Below is a small trained network, with its code and all its weights. Each question gives an input and a class and asks what happens when units are switched off, that is, made to give their printed mean instead of their output.

import numpy as np


def w(rows, s, z=0):
    codes = np.array(rows[::2]) - 128.0
    scale = np.full(codes.shape[1], s)
    scale[-1] = z or s
    return codes * scale


def norm(h):
    return h / np.sqrt((h * h).mean(-1, keepdims=True) + 1e-5)


def f(y):
    return np.maximum(y, 0)


def log_softmax(a):
    a = a - a.max(-1, keepdims=True)
    return a - np.log(np.exp(a).sum(-1, keepdims=True))


def net(x, mask):
    res = np.array(x, float).reshape(1, 4) / 4 @ E
    u = 0
    for l in range(4):
        y = f(norm(res) @ A[l][:, :-1].T + A[l][:, -1])
        res = res + np.where(mask[u : u + 4], y, B[l][:, -1]) @ B[l][:, :-1]
        u += 4
    return log_softmax(norm(res)[-1] @ U[:, :-1].T + U[:, -1])


A, B = {}, {}
E = w([
[121,141,161,205],'x0',
[153,180,62,146],'x1',
[210,132,158,97],'x2',
[189,3,74,182],'x3',
],0.0055)
A[0] = w([
[137,156,168,250,8],'L0N0',
[125,114,65,75,90],'L0N1',
[165,192,47,148,3],'L0N2',
[30,108,61,174,52],'L0N3',
],0.013,0.0039)
B[0] = w([
[123,101,46,6,244],'L0N0',
[83,144,78,86,212],'L0N1',
[122,67,240,104,220],'L0N2',
[30,72,159,165,253],'L0N3',
],0.013,0.0039)
A[1] = w([
[161,110,75,242,76],'L1N0',
[152,164,89,248,4],'L1N1',
[166,146,123,211,75],'L1N2',
[177,184,111,184,93],'L1N3',
],0.011,0.002)
B[1] = w([
[61,255,149,192,254],'L1N0',
[129,175,149,204,129],'L1N1',
[143,171,128,150,140],'L1N2',
[191,144,182,179,140],'L1N3',
],0.0091,0.00088)
A[2] = w([
[245,140,127,94,185],'L2N0',
[94,31,205,120,16],'L2N1',
[198,124,153,169,3],'L2N2',
[170,48,37,187,20],'L2N3',
],0.012,0.0006)
B[2] = w([
[35,66,159,184,185],'L2N0',
[249,105,136,144,254],'L2N1',
[99,50,141,151,145],'L2N2',
[120,224,114,132,202],'L2N3',
],0.015,0.0074)
A[3] = w([
[149,99,95,183,115],'L3N0',
[145,166,105,107,8],'L3N1',
[131,251,171,175,134],'L3N2',
[125,176,169,113,168],'L3N3',
],0.014,0.0015)
B[3] = w([
[90,255,163,110,235],'L3N0',
[109,63,46,114,159],'L3N1',
[138,255,136,221,252],'L3N2',
[191,124,80,178,207],'L3N3',
],0.0098,0.0039)
U = w([
[125,245,104,181,249],'0',
[214,118,169,130,128],'1',
[80,108,144,176,129],'2',
[103,146,44,54,33],'3',
],0.012,0.0015)

Each question gives the input, the list of numbers given to net, and the class t.
The units are the neurons (one row each of A and B). Each row of codes is followed by its name. A weight is (code - 128) times the scale printed after its matrix; where a second scale follows, it is the last column's (A, B and U).
mask holds one flag per neuron, layer by layer. A switched-off neuron (its flag False) gives its mean, the last column of its row in B, instead of its output. The means were averaged over made-up inputs and are rounded, as every weight is.
A unit's drop is (log p(t) with every unit on - log p(t) with that unit switched off) / (log p(t) with every unit on - log p(t) with every unit switched off).
The circuit of an input: a set's keep is (log p(t) with only the set's units on - log p(t) with every unit switched off) / (log p(t) with every unit on - log p(t) with every unit switched off). Starting from the 12 units with the biggest drops (on a tie, the unit counted first), units are removed one at a time, each time the one whose removal leaves the highest keep (on an exact tie, the one counted first), for as long as the keep stays at least 0.8.
units of the circuit, in order: the units of the circuit, biggest drop first
unit that matters most: the unit with the biggest drop
top k neurons: the k neurons with the biggest drops, biggest first
top k neurons in layer l: the k neurons of layer l with the biggest drops, biggest first
input [-2,-4,0,-1], class 1: top 2 neurons : L0N0, L2N3
input [-4,-6,6,7], class 0: units of the circuit, in order : L2N3, L0N2
input [8,5,-1,1], class 3: units of the circuit, in order : L0N0
input [-8,-3,-3,7], class 3: top 2 neurons in layer 3 : L3N2, L3N1
input [-5,4,8,2], class 2: units of the circuit, in order : L0N3, L2N0
input [2,8,-6,-5], class 1: top 4 neurons : L0N2, L2N1, L2N3, L2N0
input [8,0,-4,-6], class 3: units of the circuit, in order : L0N0, L3N2
input [-5,-1,8,8], class 0: top 3 neurons : L2N3, L0N2, L0N0
input [-4,-6,0,-5], class 1: top 4 neurons : L2N3, L0N0, L1N0, L0N1
input [-2,-3,-7,-5], class 2: top 2 neurons : L2N3, L0N3
input [8,7,-1,-7], class 3: top 2 neurons : L0N0, L2N3
input [5,-4,6,-2], class 2: top 3 neurons : L0N3, L2N0, L0N2
input [2,-2,0,4], class 0: units of the circuit, in order : L0N2, L2N3
input [2,1,2,4], class 0: units of the circuit, in order : L2N3
input [5,1,6,-4], class 2: top 2 neurons in layer 0 : L0N3, L0N1
input [2,7,6,-6], class 1: units of the circuit, in order : L0N2, L2N3
input [4,-3,4,2], class 2: top 4 neurons : L0N3, L2N0, L0N2, L2N1
input [-1,7,2,-6], class 1: top 3 neurons : L0N2, L2N3, L1N0
input [7,-3,0,7], class 0: top 4 neurons : L2N3, L0N2, L0N1, L3N2
input [2,-4,-3,-2], class 1: unit that matters most : L2N1
input [5,-3,4,-4], class 3: top 4 neurons : L0N0, L2N3, L0N2, L2N1
input [-5,0,7,4], class 2: top 3 neurons : L0N3, L2N0, L2N1
input [7,-3,3,4], class 3: top 2 neurons : L0N0, L0N2
input [8,2,1,8], class 0: top 2 neurons : L2N3, L3N2
input [-7,6,6,8], class 0: top 2 neurons in layer 0 : L0N0, L0N1
input [7,4,7,-6], class 2: top 3 neurons in layer 2 : L2N0, L2N3, L2N1
input [-5,2,-1,2], class 3: unit that matters most : L0N1
input [8,3,8,-7], class 2: top 2 neurons in layer 0 : L0N3, L0N1
